Below is a small trained network, with its code and all its weights. Each question gives an input and a class and asks what happens when units are switched off, that is, made to give their printed mean instead of their output.

import numpy as np


def w(rows, s, z=0):
    codes = np.array(rows[::2]) - 128.0
    scale = np.full(codes.shape[1], s)
    scale[-1] = z or s
    return codes * scale


def f(y):
    return np.maximum(y, 0)


def log_softmax(a):
    a = a - a.max(-1, keepdims=True)
    return a - np.log(np.exp(a).sum(-1, keepdims=True))


def net(x, mask):
    res = np.array(x, float).reshape(1, 8) / 4 @ E
    y = f(res @ A[0][:, :-1].T + A[0][:, -1])
    res = res + np.where(mask, y, B[0][:, -1]) @ B[0][:, :-1]
    return log_softmax(res[-1] @ U[:, :-1].T + U[:, -1])


A, B = {}, {}
E = w([
[190,105,198,51,125,69,107,226,50,120,59,171],'x0',
[136,112,140,132,105,154,107,138,144,137,144,150],'x1',
[121,126,126,121,125,142,129,150,135,146,127,131],'x2',
[58,8,138,156,109,58,171,109,134,174,157,125],'x3',
[136,124,116,139,157,126,143,138,155,142,91,115],'x4',
[130,151,113,117,138,111,171,144,99,138,136,102],'x5',
[105,127,127,114,139,132,117,123,118,128,120,124],'x6',
[98,92,73,175,125,172,209,163,67,75,96,242],'x7',
],0.013)
A[0] = w([
[15,66,92,229,136,174,207,76,123,142,180,149,119],'neuron 0',
[124,130,85,173,137,163,167,177,77,56,82,219,191],'neuron 1',
[172,110,74,149,138,92,130,95,132,92,138,147,135],'neuron 2',
[74,36,180,120,122,2,145,133,158,168,169,124,187],'neuron 3',
[84,3,159,150,108,21,135,129,113,205,141,108,23],'neuron 4',
[134,108,65,153,128,195,164,164,74,41,83,185,98],'neuron 5',
[134,115,157,99,137,48,151,146,128,115,73,176,173],'neuron 6',
[96,197,42,145,123,178,133,66,201,127,178,94,84],'neuron 7',
[102,144,109,110,120,170,130,159,166,188,101,156,125],'neuron 8',
[126,113,173,159,133,144,86,133,115,135,96,122,126],'neuron 9',
[116,128,130,139,191,110,82,110,150,85,108,134,112],'neuron 10',
[211,142,187,109,95,94,90,171,125,162,105,97,134],'neuron 11',
[104,52,54,185,124,136,190,81,125,138,154,168,112],'neuron 12',
[129,132,166,85,180,96,135,110,186,153,199,128,240],'neuron 13',
[94,112,119,156,147,139,94,86,89,97,68,103,155],'neuron 14',
[75,199,58,150,100,179,134,75,176,148,152,92,123],'neuron 15',
[156,157,80,155,140,153,113,90,116,164,121,108,74],'neuron 16',
[146,143,98,118,99,141,158,145,133,125,187,162,115],'neuron 17',
[178,113,195,114,114,93,206,97,151,99,156,139,120],'neuron 18',
[130,121,71,131,138,152,154,171,103,70,110,205,16],'neuron 19',
[67,131,199,99,104,150,159,145,84,130,59,107,70],'neuron 20',
[156,73,133,93,84,67,120,183,93,112,67,152,2],'neuron 21',
[82,97,93,88,112,126,156,62,128,107,110,159,132],'neuron 22',
[134,217,111,136,156,213,135,122,122,80,122,152,18],'neuron 23',
[148,165,184,96,125,141,96,124,139,91,116,131,131],'neuron 24',
[151,157,167,160,152,136,103,129,112,130,100,116,117],'neuron 25',
[114,184,137,155,131,129,169,195,133,108,122,93,143],'neuron 26',
[78,173,135,173,133,197,150,91,174,107,174,59,197],'neuron 27',
[223,174,147,52,119,117,70,134,106,106,93,144,143],'neuron 28',
[86,58,62,180,158,156,137,109,153,110,181,210,137],'neuron 29',
[160,110,174,140,140,123,123,130,120,114,59,98,161],'neuron 30',
[76,105,68,158,92,88,145,153,181,74,146,102,96],'neuron 31',
],0.0085,0.011)
B[0] = w([
[40,135,102,63,132,70,204,182,122,216,95,71,248],'neuron 0',
[85,116,83,173,160,84,121,72,194,127,183,120,252],'neuron 1',
[134,153,147,98,139,114,120,164,149,102,87,116,149],'neuron 2',
[112,115,102,184,146,102,83,41,185,128,184,90,250],'neuron 3',
[245,121,204,134,201,221,28,128,67,18,181,254,208],'neuron 4',
[194,89,174,196,193,178,52,67,132,54,190,179,217],'neuron 5',
[131,172,154,76,152,179,126,143,94,103,107,128,208],'neuron 6',
[191,138,165,126,118,225,72,122,72,32,124,221,217],'neuron 7',
[166,144,132,132,129,119,127,131,110,122,124,129,143],'neuron 8',
[107,134,123,140,130,118,128,176,110,124,145,123,147],'neuron 9',
[150,134,111,135,111,139,173,154,122,114,105,115,141],'neuron 10',
[111,157,134,123,80,118,158,130,94,147,106,153,210],'neuron 11',
[96,120,149,67,94,72,177,163,141,144,134,57,210],'neuron 12',
[181,111,154,110,162,180,120,132,96,116,93,163,219],'neuron 13',
[106,130,165,100,108,122,138,155,129,114,125,145,153],'neuron 14',
[163,128,171,136,178,173,90,111,105,124,140,176,215],'neuron 15',
[143,154,127,85,136,168,147,140,128,149,121,120,148],'neuron 16',
[126,133,114,108,131,148,120,145,109,129,152,86,146],'neuron 17',
[144,91,118,136,158,129,146,147,130,110,130,149,148],'neuron 18',
[225,130,193,146,167,168,104,162,55,56,81,196,175],'neuron 19',
[137,140,136,147,126,108,126,108,160,83,134,119,152],'neuron 20',
[100,70,98,255,203,128,72,51,217,178,238,99,179],'neuron 21',
[101,142,144,134,85,136,127,167,125,143,134,80,166],'neuron 22',
[118,107,74,181,152,109,80,105,191,163,197,83,167],'neuron 23',
[106,130,141,96,106,94,147,153,142,86,62,102,175],'neuron 24',
[148,127,160,107,130,122,188,138,147,133,135,138,154],'neuron 25',
[124,87,136,125,122,121,120,119,104,110,121,184,160],'neuron 26',
[114,86,105,163,188,157,84,56,190,134,174,122,233],'neuron 27',
[93,184,143,110,96,92,165,181,86,127,70,93,227],'neuron 28',
[127,150,125,103,90,88,144,146,109,165,115,129,209],'neuron 29',
[95,118,135,127,140,178,182,161,106,155,140,142,179],'neuron 30',
[108,144,122,107,95,108,121,122,130,163,125,105,165],'neuron 31',
],0.0086,0.018)
U = w([
[169,128,210,129,153,188,102,161,23,64,120,165,240],'0',
[82,106,98,193,166,108,102,31,208,135,193,87,1],'1',
[45,150,117,64,36,18,206,254,108,198,79,61,160],'2',
],0.0097,0.0021)

Each question gives the input, the list of numbers given to net, and the class t.
The units are the neurons (one row each of A and B). Each row of codes is followed by its name. A weight is (code - 128) times the scale printed after its matrix; where a second scale follows, it is the last column's (A, B and U).
mask holds one flag per neuron, in row order. A switched-off neuron (its flag False) gives its mean, the last column of its row in B, instead of its output. The means were averaged over made-up inputs and are rounded, as every weight is.
A unit's drop is (log p(t) with every unit on - log p(t) with that unit switched off) / (log p(t) with every unit on - log p(t) with every unit switched off).
The circuit of an input: a set's keep is (log p(t) with only the set's units on - log p(t) with every unit switched off) / (log p(t) with every unit on - log p(t) with every unit switched off). Starting from the 12 units with the biggest drops (on a tie, the unit counted first), units are removed one at a time, each time the one whose removal leaves the highest keep (on an exact tie, the one counted first), for as long as the keep stays at least 0.8.
circuit, biggest first: the units of the circuit, biggest drop first
most important unit: the unit with the biggest drop
top k neurons: the k neurons with the biggest drops, biggest first
drop when u is switched off: that unit's drop, to one decimal
input [-8,5,1,-1,0,-6,-7,-5], class 0: circuit, biggest first	(neuron 7)
input [-6,1,7,-7,5,1,3,0], class 0: top 3 neurons	(neuron 7; neuron 3; neuron 15)
input [0,3,4,-1,8,3,7,2], class 1: top 4 neurons	(neuron 4; neuron 7; neuron 19; neuron 13)
input [-4,-7,5,-7,-3,2,-3,1], class 1: top 3 neurons	(neuron 23; neuron 4; neuron 27)
input [8,-8,-3,1,-2,-4,-8,1], class 1: top 2 neurons	(neuron 21; neuron 7)
input [1,-5,-7,-4,8,-6,-6,-8], class 2: top 3 neurons	(neuron 4; neuron 5; neuron 28)
input [1,5,-6,-8,-4,-7,1,0], class 2: top 3 neurons	(neuron 4; neuron 28; neuron 7)
input [-6,4,-4,2,-4,7,3,1], class 2: top 2 neurons	(neuron 0; neuron 5)
input [-1,4,-5,-6,2,-8,-6,4], class 1: top 3 neurons	(neuron 1; neuron 23; neuron 4)
input [-4,-5,-3,-7,8,4,1,-1], class 0: top 4 neurons	(neuron 7; neuron 3; neuron 1; neuron 21)
input [0,6,5,-2,1,0,7,7], class 1: top 4 neurons	(neuron 1; neuron 4; neuron 7; neuron 13)
input [-3,4,3,-8,-7,5,8,8], class 1: top 3 neurons	(neuron 1; neuron 23; neuron 4)
input [-5,8,5,-4,2,-6,-6,-2], class 0: top 3 neurons	(neuron 7; neuron 1; neuron 3)
input [4,0,7,8,1,-1,-5,6], class 1: most important unit	neuron 3
input [-1,5,-7,-1,4,2,2,-4], class 0: top 3 neurons	(neuron 1; neuron 3; neuron 21)
input [-6,-4,5,-4,1,-7,3,-5], class 0: drop when neuron 7 is switched off	0.6
input [-5,-1,-3,1,-5,-7,-5,5], class 2: drop when neuron 3 is switched off	0.1
input [6,-7,6,-2,-7,-7,-4,-3], class 2: drop when neuron 4 is switched off	0.1
